Below is a small trained network, with its code and all its weights. Each question gives an input and a class and asks what happens when units are switched off, that is, made to give their printed mean instead of their output.

import numpy as np


def w(rows, s, z=0):
    codes = np.array(rows[::2]) - 128.0
    scale = np.full(codes.shape[1], s)
    scale[-1] = z or s
    return codes * scale


def f(y):
    return y / 2 * (1 + np.tanh(0.7978845608 * (y + 0.044715 * y**3)))


def log_softmax(a):
    a = a - a.max(-1, keepdims=True)
    return a - np.log(np.exp(a).sum(-1, keepdims=True))


def net(x, mask):
    res = np.array(x, float).reshape(1, 3) / 4 @ E
    y = f(res @ A[0][:, :-1].T + A[0][:, -1])
    res = res + np.where(mask, y, B[0][:, -1]) @ B[0][:, :-1]
    return log_softmax(res[-1] @ U[:, :-1].T + U[:, -1])


A, B = {}, {}
E = w([
[92,105,193,44,11,130,1,158,56],'x0',
[122,79,72,80,91,24,119,221,226],'x1',
[229,25,68,168,48,180,149,92,99],'x2',
],0.0075)
A[0] = w([
[78,131,205,74,35,138,55,164,75,172],'neuron 1',
[207,6,65,129,45,166,156,92,107,17],'neuron 2',
[27,208,185,78,188,96,126,130,157,33],'neuron 3',
[102,71,42,64,106,4,127,237,218,246],'neuron 4',
[166,147,40,164,255,110,219,111,193,96],'neuron 5',
[105,163,181,137,181,191,132,38,38,118],'neuron 6',
[118,104,164,66,30,115,55,151,81,151],'neuron 7',
],0.0066,0.0014)
B[0] = w([
[81,130,116,136,134,212,178,173,172,223],'neuron 1',
[193,173,177,40,168,119,221,104,39,203],'neuron 2',
[255,163,238,33,172,132,185,107,24,190],'neuron 3',
[78,79,191,174,93,85,142,38,98,254],'neuron 4',
[123,152,178,181,103,220,195,168,189,241],'neuron 5',
[55,61,213,198,14,65,98,54,136,195],'neuron 6',
[116,143,142,149,133,222,173,145,192,216],'neuron 7',
],0.0086,0.0094)
U = w([
[106,149,126,162,120,244,166,191,250,94],'0',
[197,163,142,29,169,108,177,105,2,138],'1',
[61,49,154,197,41,46,98,35,127,97],'2',
[95,131,65,134,142,136,98,106,146,254],'3',
[163,116,20,120,143,72,64,205,136,91],'4',
[162,135,54,105,166,70,77,225,127,86],'5',
[165,160,9,100,161,84,44,137,180,93],'6',
],0.0074,0.009)

Each question gives the input, the list of numbers given to net, and the class t.
The units are the neurons (one row each of A and B). Each row of codes is followed by its name. A weight is (code - 128) times the scale printed after its matrix; where a second scale follows, it is the last column's (A, B and U).
mask holds one flag per neuron, in row order. A switched-off neuron (its flag False) gives its mean, the last column of its row in B, instead of its output. The means were averaged over made-up inputs and are rounded, as every weight is.
A unit's drop is (log p(t) with every unit on - log p(t) with that unit switched off) / (log p(t) with every unit on - log p(t) with every unit switched off).
The circuit of an input: a set's keep is (log p(t) with only the set's units on - log p(t) with every unit switched off) / (log p(t) with every unit on - log p(t) with every unit switched off). Starting from all 7 units, units are removed one at a time, each time the one whose removal leaves the highest keep (on an exact tie, the one counted first), for as long as the keep stays at least 0.8.
circuit, biggest first: the units of the circuit, biggest drop first
unit that matters most: the unit with the biggest drop
k most important neurons: the k neurons with the biggest drops, biggest first
drop of u: that unit's drop, to one decimal
input [0,4,-3], class 2: 2 most important neurons -> neuron 4; neuron 2
input [3,3,8], class 1: unit that matters most -> neuron 2
input [0,2,-5], class 1: 2 most important neurons -> neuron 3; neuron 6
input [-7,-6,-8], class 1: 3 most important neurons -> neuron 3; neuron 1; neuron 7
input [4,-2,0], class 0: circuit, biggest first -> neuron 4; neuron 1
input [-2,-8,-7], class 2: 2 most important neurons -> neuron 6; neuron 2
input [8,6,4], class 0: 3 most important neurons -> neuron 7; neuron 1; neuron 6
input [5,0,8], class 1: 2 most important neurons -> neuron 2; neuron 5
input [5,-6,-2], class 2: 3 most important neurons -> neuron 6; neuron 5; neuron 2
input [7,5,7], class 0: 3 most important neurons -> neuron 7; neuron 1; neuron 3
input [6,6,4], class 0: 4 most important neurons -> neuron 7; neuron 1; neuron 6; neuron 3
input [4,1,7], class 1: 2 most important neurons -> neuron 2; neuron 5
input [-6,-7,2], class 2: drop of neuron 1 -> 0.4
input [-4,-6,-4], class 2: circuit, biggest first -> neuron 6
input [5,-1,0], class 0: drop of neuron 1 -> 0.1
input [-4,-1,7], class 1: drop of neuron 6 -> 0.0
